Below is a small trained network, with its code and all its weights. Each question gives an input and a target symbol and asks what happens when units are switched off, that is, made to give their printed mean instead of their output.

import numpy as np


def w(rows, s, z=0):
    codes = np.array(rows[::2]) - 128.0
    scale = np.full(codes.shape[1], s)
    scale[-1] = z or s
    return codes * scale


def norm(h):
    return h / np.sqrt((h * h).mean(-1, keepdims=True) + 1e-5)


def f(y):
    return np.maximum(y, 0)


def softmax(a):
    e = np.exp(a - a.max(-1, keepdims=True))
    return e / e.sum(-1, keepdims=True)


def log_softmax(a):
    a = a - a.max(-1, keepdims=True)
    return a - np.log(np.exp(a).sum(-1, keepdims=True))


def net(x, mask):
    ids = ['αβγδεζηθλμσφω'.index(c) for c in x.split()]
    T = len(ids)
    res = E[ids] + P[:T]
    r = norm(res)
    for j in range(3):
        rows = slice(3 * j, 3 * j + 3)
        q, k, v = (r @ M[0][rows].T for M in (Q, K, V))
        z = softmax(np.where(np.tri(T) > 0, q @ k.T / 3**0.5, -1e9)) @ v
        o = O[0][rows]
        res = res + np.where(mask[j], z, o[:, -1]) @ o[:, :-1]
    y = f(norm(res) @ A[0][:, :-1].T + A[0][:, -1])
    res = res + np.where(mask[3:7], y, B[0][:, -1]) @ B[0][:, :-1]
    return log_softmax(norm(res)[-1] @ U[:, :-1].T + U[:, -1])


Q, K, V, O, A, B = {}, {}, {}, {}, {}, {}
E = w([
[233,85,185,101],'α',
[151,123,147,14],'β',
[161,178,185,103],'γ',
[110,206,49,179],'δ',
[47,101,184,117],'ε',
[233,171,9,146],'ζ',
[124,161,173,101],'η',
[234,206,62,198],'θ',
[42,105,165,120],'λ',
[101,47,129,172],'μ',
[147,186,219,162],'σ',
[196,108,203,34],'φ',
[177,157,119,119],'ω',
],0.012)
P = w([
[130,162,125,82],'0',
[204,56,179,250],'1',
[144,156,235,159],'2',
[236,105,188,143],'3',
[198,139,179,183],'4',
[161,103,185,150],'5',
[140,113,156,185],'6',
[200,125,210,138],'7',
],0.012)
Q[0] = w([
[137,123,116,142],'h1',
[118,162,137,114],'h1',
[145,114,121,116],'h1',
[169,153,135,126],'h2',
[115,151,93,138],'h2',
[225,155,251,203],'h2',
[107,84,53,121],'h3',
[144,154,164,114],'h3',
[220,152,206,217],'h3',
],0.029)
K[0] = w([
[123,127,135,118],'h1',
[130,109,126,145],'h1',
[111,141,133,137],'h1',
[105,96,114,123],'h2',
[104,127,147,108],'h2',
[35,127,26,52],'h2',
[129,74,137,160],'h3',
[117,145,129,110],'h3',
[98,208,111,2],'h3',
],0.028)
V[0] = w([
[27,82,57,165],'h1',
[37,169,226,118],'h1',
[157,3,146,33],'h1',
[53,80,107,82],'h2',
[101,222,46,74],'h2',
[131,113,32,105],'h2',
[193,142,167,232],'h3',
[143,58,72,59],'h3',
[171,108,105,110],'h3',
],0.032)
O[0] = w([
[113,155,158,249,4],'h1',
[79,238,157,110,143],'h1',
[253,130,193,125,119],'h1',
[98,152,201,181,92],'h2',
[111,186,54,207,199],'h2',
[152,114,92,216,115],'h2',
[133,50,134,59,104],'h3',
[205,174,88,183,108],'h3',
[180,137,110,104,134],'h3',
],0.029,0.035)
A[0] = w([
[167,32,98,157,1],'n1',
[92,184,62,68,72],'n2',
[72,140,183,164,68],'n3',
[87,180,206,254,174],'n4',
],0.026,0.002)
B[0] = w([
[128,55,220,109,149],'n1',
[195,184,44,174,250],'n2',
[139,73,146,24,141],'n3',
[94,1,251,107,165],'n4',
],0.024,0.021)
U = w([
[210,103,155,86,148],'α',
[181,162,175,211,163],'β',
[45,211,104,54,112],'γ',
[11,115,85,189,191],'δ',
[75,181,196,134,175],'ε',
[158,56,99,190,153],'ζ',
[69,254,121,97,3],'η',
[127,6,96,161,153],'θ',
[77,164,190,161,205],'λ',
[181,48,189,149,204],'μ',
[21,80,99,48,91],'σ',
[228,203,167,101,60],'φ',
[120,162,101,121,78],'ω',
],0.0085,0.0044)

Each question gives the input, a string of symbols that net reads in full, and the target symbol t.
The units are the heads (3 rows each of Q, K, V and O) and the neurons (one row each of A and B). Each row of codes is followed by its name. A weight is (code - 128) times the scale printed after its matrix; where a second scale follows, it is the last column's (O, A, B and U).
mask holds one flag per unit, heads first, then neurons. A switched-off unit (its flag False) gives its mean, the last column of its rows in O or B, instead of its output. The means were averaged over made-up inputs and are rounded, as every weight is.
A unit's drop is (log p(t) with every unit on - log p(t) with that unit switched off) / (log p(t) with every unit on - log p(t) with every unit switched off).
The circuit of an input: a set's keep is (log p(t) with only the set's units on - log p(t) with every unit switched off) / (log p(t) with every unit on - log p(t) with every unit switched off). Starting from all 7 units, units are removed one at a time, each time the one whose removal leaves the highest keep (on an exact tie, the one counted first), for as long as the keep stays at least 0.8.
units of the circuit, in order: the units of the circuit, biggest drop first
most important unit: the unit with the biggest drop
which heads matter: for each layer, one digit per head in row order, 1 if its drop is at least 0.15 and else 0, layers parted by /
drop when u is switched off: that unit's drop, to one decimal
input δ λ β δ σ, target δ: which heads matter => 110
input δ δ γ ω, target δ: which heads matter => 110
input φ β μ, target φ: which heads matter => 101
input δ μ γ φ, target δ: units of the circuit, in order => (h2 h1)
input δ δ ζ, target δ: which heads matter => 100
input δ ε θ, target δ: which heads matter => 110
input σ σ σ θ δ, target σ: which heads matter => 001
input δ ζ μ γ ζ, target δ: units of the circuit, in order => (h1 h2)
input β μ σ, target β: units of the circuit, in order => (h3 h1)
input β λ φ, target β: most important unit => h3
input φ μ λ α, target φ: drop when h2 is switched off => 0.2
input σ ζ σ η δ, target σ: drop when n4 is switched off => 0.0
input δ θ σ, target δ: drop when h1 is switched off => 0.3
input δ ζ η γ ε, target δ: most important unit => h2
input φ σ ε β α, target φ: drop when h1 is switched off => 0.3
